Below is a small trained network, with its code and all its weights. Each question gives an input and a class and asks what happens when units are switched off, that is, made to give their printed mean instead of their output.

import numpy as np


def w(rows, s, z=0):
    codes = np.array(rows[::2]) - 128.0
    scale = np.full(codes.shape[1], s)
    scale[-1] = z or s
    return codes * scale


def f(y):
    return y / 2 * (1 + np.tanh(0.7978845608 * (y + 0.044715 * y**3)))


def log_softmax(a):
    a = a - a.max(-1, keepdims=True)
    return a - np.log(np.exp(a).sum(-1, keepdims=True))


def net(x, mask):
    res = np.array(x, float).reshape(1, 3) / 4 @ E
    y = f(res @ A[0][:, :-1].T + A[0][:, -1])
    res = res + np.where(mask, y, B[0][:, -1]) @ B[0][:, :-1]
    return log_softmax(res[-1] @ U[:, :-1].T + U[:, -1])


A, B = {}, {}
E = w([
[186,58,8,2],'x0',
[131,137,130,136],'x1',
[173,2,200,175],'x2',
],0.0086)
A[0] = w([
[139,105,27,97,206],'N0',
[90,107,132,114,64],'N1',
[56,133,196,143,168],'N2',
[244,105,93,97,176],'N3',
[103,226,58,46,73],'N4',
[202,126,59,90,254],'N5',
[126,6,148,146,80],'N6',
[69,116,171,164,72],'N7',
[228,105,207,115,36],'N8',
[82,231,105,101,86],'N9',
],0.011,0.0032)
B[0] = w([
[80,179,197,175,249],'N0',
[195,144,90,75,118],'N1',
[112,154,221,14,211],'N2',
[65,237,232,89,239],'N3',
[45,79,95,175,246],'N4',
[139,169,197,93,254],'N5',
[12,42,127,97,234],'N6',
[54,215,128,1,182],'N7',
[54,61,94,99,185],'N8',
[26,68,129,73,207],'N9',
],0.0075,0.0082)
U = w([
[107,192,175,91,68],'0',
[87,138,137,147,254],'1',
[54,83,74,95,62],'2',
[158,158,111,97,212],'3',
[208,166,15,150,43],'4',
[173,90,11,220,60],'5',
],0.012,0.0072)

Each question gives the input, the list of numbers given to net, and the class t.
The units are the neurons (one row each of A and B). Each row of codes is followed by its name. A weight is (code - 128) times the scale printed after its matrix; where a second scale follows, it is the last column's (A, B and U).
mask holds one flag per neuron, in row order. A switched-off neuron (its flag False) gives its mean, the last column of its row in B, instead of its output. The means were averaged over made-up inputs and are rounded, as every weight is.
A unit's drop is (log p(t) with every unit on - log p(t) with that unit switched off) / (log p(t) with every unit on - log p(t) with every unit switched off).
The circuit of an input: a set's keep is (log p(t) with only the set's units on - log p(t) with every unit switched off) / (log p(t) with every unit on - log p(t) with every unit switched off). Starting from all 10 units, units are removed one at a time, each time the one whose removal leaves the highest keep (on an exact tie, the one counted first), for as long as the keep stays at least 0.8.
circuit, biggest first: the units of the circuit, biggest drop first
most important unit: the unit with the biggest drop
top k neurons: the k neurons with the biggest drops, biggest first
drop when u is switched off: that unit's drop, to one decimal
input [3,6,-8], class 2: circuit, biggest first => [N4]
input [-2,-6,8], class 2: circuit, biggest first => [N6; N8]
input [0,-6,-7], class 2: top 3 neurons => [N9; N4; N3]
input [-1,1,4], class 2: circuit, biggest first => [N0; N3]
input [-3,6,-8], class 2: circuit, biggest first => [N9; N4]
input [0,3,7], class 2: top 2 neurons => [N6; N8]
input [-2,-4,-5], class 2: circuit, biggest first => [N9; N3]
input [6,6,6], class 0: top 3 neurons => [N3; N5; N4]
input [-4,-1,8], class 2: circuit, biggest first => [N6; N8]
input [7,-5,-7], class 0: top 3 neurons => [N5; N0; N3]
input [0,-4,5], class 2: circuit, biggest first => [N6; N0]
input [5,-1,4], class 0: top 3 neurons => [N3; N4; N5]
input [7,8,-8], class 1: top 3 neurons => [N4; N0; N5]
input [0,-2,2], class 3: most important unit => N4
input [-3,1,-8], class 2: circuit, biggest first => [N9; N4]
input [-2,1,0], class 3: drop when N3 is switched off => 0.2
input [6,1,1], class 0: drop when N3 is switched off => 0.2
input [7,-2,-3], class 0: drop when N0 is switched off => 0.1
